Below is a small trained network, with its code and all its weights. Each question gives an input and a target symbol and asks what happens when units are switched off, that is, made to give their printed mean instead of their output.

import numpy as np


def w(rows, s, z=0):
    codes = np.array(rows[::2]) - 128.0
    scale = np.full(codes.shape[1], s)
    scale[-1] = z or s
    return codes * scale


def f(y):
    return np.maximum(y, 0)


def softmax(a):
    e = np.exp(a - a.max(-1, keepdims=True))
    return e / e.sum(-1, keepdims=True)


def log_softmax(a):
    a = a - a.max(-1, keepdims=True)
    return a - np.log(np.exp(a).sum(-1, keepdims=True))


def net(x, mask):
    ids = ['αβδζηθλμξπστφψω'.index(c) for c in x.split()]
    T = len(ids)
    res = E[ids] + P[:T]
    r = res
    for j in range(3):
        rows = slice(3 * j, 3 * j + 3)
        q, k, v = (r @ M[0][rows].T for M in (Q, K, V))
        z = softmax(np.where(np.tri(T) > 0, q @ k.T / 3**0.5, -1e9)) @ v
        o = O[0][rows]
        res = res + np.where(mask[j], z, o[:, -1]) @ o[:, :-1]
    y = f(res @ A[0][:, :-1].T + A[0][:, -1])
    res = res + np.where(mask[3:27], y, B[0][:, -1]) @ B[0][:, :-1]
    return log_softmax(res[-1] @ U[:, :-1].T + U[:, -1])


Q, K, V, O, A, B = {}, {}, {}, {}, {}, {}
E = w([
[199,153,237],'α',
[137,79,122],'β',
[56,116,73],'δ',
[156,206,205],'ζ',
[186,104,68],'η',
[135,168,133],'θ',
[101,114,128],'λ',
[169,58,105],'μ',
[8,128,97],'ξ',
[77,171,53],'π',
[94,127,119],'σ',
[96,183,105],'τ',
[165,142,51],'φ',
[101,58,171],'ψ',
[152,80,132],'ω',
],0.014)
P = w([
[46,181,133],'0',
[195,109,151],'1',
[112,54,155],'2',
[179,4,175],'3',
[171,103,4],'4',
[199,58,163],'5',
[193,60,127],'6',
[37,224,141],'7',
[86,175,112],'8',
],0.0049)
Q[0] = w([
[42,254,30],'H1',
[197,77,200],'H1',
[49,194,193],'H1',
[35,72,128],'H2',
[144,71,186],'H2',
[220,179,115],'H2',
[121,111,70],'H3',
[178,117,206],'H3',
[154,119,102],'H3',
],0.0096)
K[0] = w([
[154,111,97],'H1',
[86,72,136],'H1',
[194,121,61],'H1',
[157,77,120],'H2',
[115,123,109],'H2',
[250,133,131],'H2',
[99,134,94],'H3',
[179,190,207],'H3',
[61,138,167],'H3',
],0.015)
V[0] = w([
[151,136,249],'H1',
[40,174,148],'H1',
[117,90,142],'H1',
[90,203,135],'H2',
[133,182,190],'H2',
[170,67,135],'H2',
[57,148,12],'H3',
[103,152,20],'H3',
[77,156,202],'H3',
],0.012)
O[0] = w([
[169,255,58,8],'H1',
[35,143,53,153],'H1',
[112,32,54,176],'H1',
[208,104,53,43],'H2',
[166,80,27,7],'H2',
[138,168,213,180],'H2',
[156,30,162,214],'H3',
[81,113,156,166],'H3',
[82,112,10,112],'H3',
],0.0053,0.0018)
A[0] = w([
[145,38,122,20],'N1',
[145,29,124,246],'N2',
[146,3,89,177],'N3',
[151,114,153,158],'N4',
[88,94,206,55],'N5',
[143,80,141,22],'N6',
[98,24,106,59],'N7',
[121,229,167,69],'N8',
[93,82,204,72],'N9',
[136,172,129,90],'N10',
[63,143,112,211],'N11',
[146,175,173,137],'N12',
[106,207,148,85],'N13',
[113,95,95,36],'N14',
[3,156,143,114],'N15',
[153,221,186,113],'N16',
[76,149,86,211],'N17',
[224,99,111,86],'N18',
[164,212,209,76],'N19',
[146,2,141,230],'N20',
[169,63,92,138],'N21',
[145,74,105,205],'N22',
[118,103,121,2],'N23',
[55,60,183,82],'N24',
],0.01,0.0025)
B[0] = w([
[174,128,101,175],'N1',
[109,179,147,231],'N2',
[124,130,139,229],'N3',
[98,97,145,151],'N4',
[133,127,127,190],'N5',
[122,193,74,148],'N6',
[111,148,3,211],'N7',
[165,134,153,160],'N8',
[155,152,100,200],'N9',
[107,37,146,143],'N10',
[217,168,168,171],'N11',
[114,15,132,153],'N12',
[176,61,104,151],'N13',
[119,117,147,145],'N14',
[182,105,86,183],'N15',
[46,67,113,167],'N16',
[193,196,142,166],'N17',
[104,149,203,147],'N18',
[82,58,131,166],'N19',
[96,190,198,254],'N20',
[15,171,79,163],'N21',
[102,120,163,179],'N22',
[129,18,172,133],'N23',
[140,161,211,228],'N24',
],0.0048,0.0083)
U = w([
[160,97,39,225],'α',
[132,91,127,11],'β',
[43,124,139,2],'δ',
[174,173,116,155],'ζ',
[108,89,179,6],'η',
[129,134,114,16],'θ',
[112,117,145,4],'λ',
[122,109,215,254],'μ',
[7,63,79,201],'ξ',
[165,100,181,24],'π',
[115,140,122,29],'σ',
[117,140,65,251],'τ',
[154,105,185,7],'φ',
[128,105,88,22],'ψ',
[161,56,128,3],'ω',
],0.011,0.0028)

Each question gives the input, a string of symbols that net reads in full, and the target symbol t.
The units are the heads (3 rows each of Q, K, V and O) and the neurons (one row each of A and B). Each row of codes is followed by its name. A weight is (code - 128) times the scale printed after its matrix; where a second scale follows, it is the last column's (O, A, B and U).
mask holds one flag per unit, heads first, then neurons. A switched-off unit (its flag False) gives its mean, the last column of its rows in O or B, instead of its output. The means were averaged over made-up inputs and are rounded, as every weight is.
A unit's drop is (log p(t) with every unit on - log p(t) with that unit switched off) / (log p(t) with every unit on - log p(t) with every unit switched off).
The circuit of an input: a set's keep is (log p(t) with only the set's units on - log p(t) with every unit switched off) / (log p(t) with every unit on - log p(t) with every unit switched off). Starting from the 12 units with the biggest drops (on a tie, the unit counted first), units are removed one at a time, each time the one whose removal leaves the highest keep (on an exact tie, the one counted first), for as long as the keep stays at least 0.8.
circuit, biggest first: the units of the circuit, biggest drop first
top k neurons: the k neurons with the biggest drops, biggest first
which heads matter: for each layer, one digit per head in row order, 1 if its drop is at least 0.15 and else 0, layers parted by /
drop of u: that unit's drop, to one decimal
input μ μ μ, target μ: circuit, biggest first -> (H2, H1, N20)
input μ π η λ μ δ μ μ ξ, target μ: which heads matter -> 101
input μ δ β θ ω μ η, target μ: circuit, biggest first -> (H2, H3, N7)
input ξ α η η, target ξ: which heads matter -> 100
input ξ ψ η ξ η, target ξ: which heads matter -> 101
input μ μ μ ζ μ ξ, target μ: circuit, biggest first -> (H1, H3, H2)
input ξ μ ξ θ β, target ξ: circuit, biggest first -> (H1)
input μ β ξ μ π μ φ ζ σ, target μ: which heads matter -> 101
input ξ ω φ ξ μ, target ξ: which heads matter -> 101
input μ ψ φ ω ξ μ η, target μ: which heads matter -> 011
input μ δ μ, target μ: top 2 neurons -> (N20, N24)
input μ φ η δ, target μ: top 2 neurons -> (N24, N20)
input μ τ η η μ ω ξ δ, target μ: drop of H3 -> 0.3
input μ δ δ μ ω, target μ: drop of N22 -> 0.0
input α ζ α τ, target α: top neuron -> (N20)
input ξ ξ μ, target ξ: drop of N7 -> 0.3
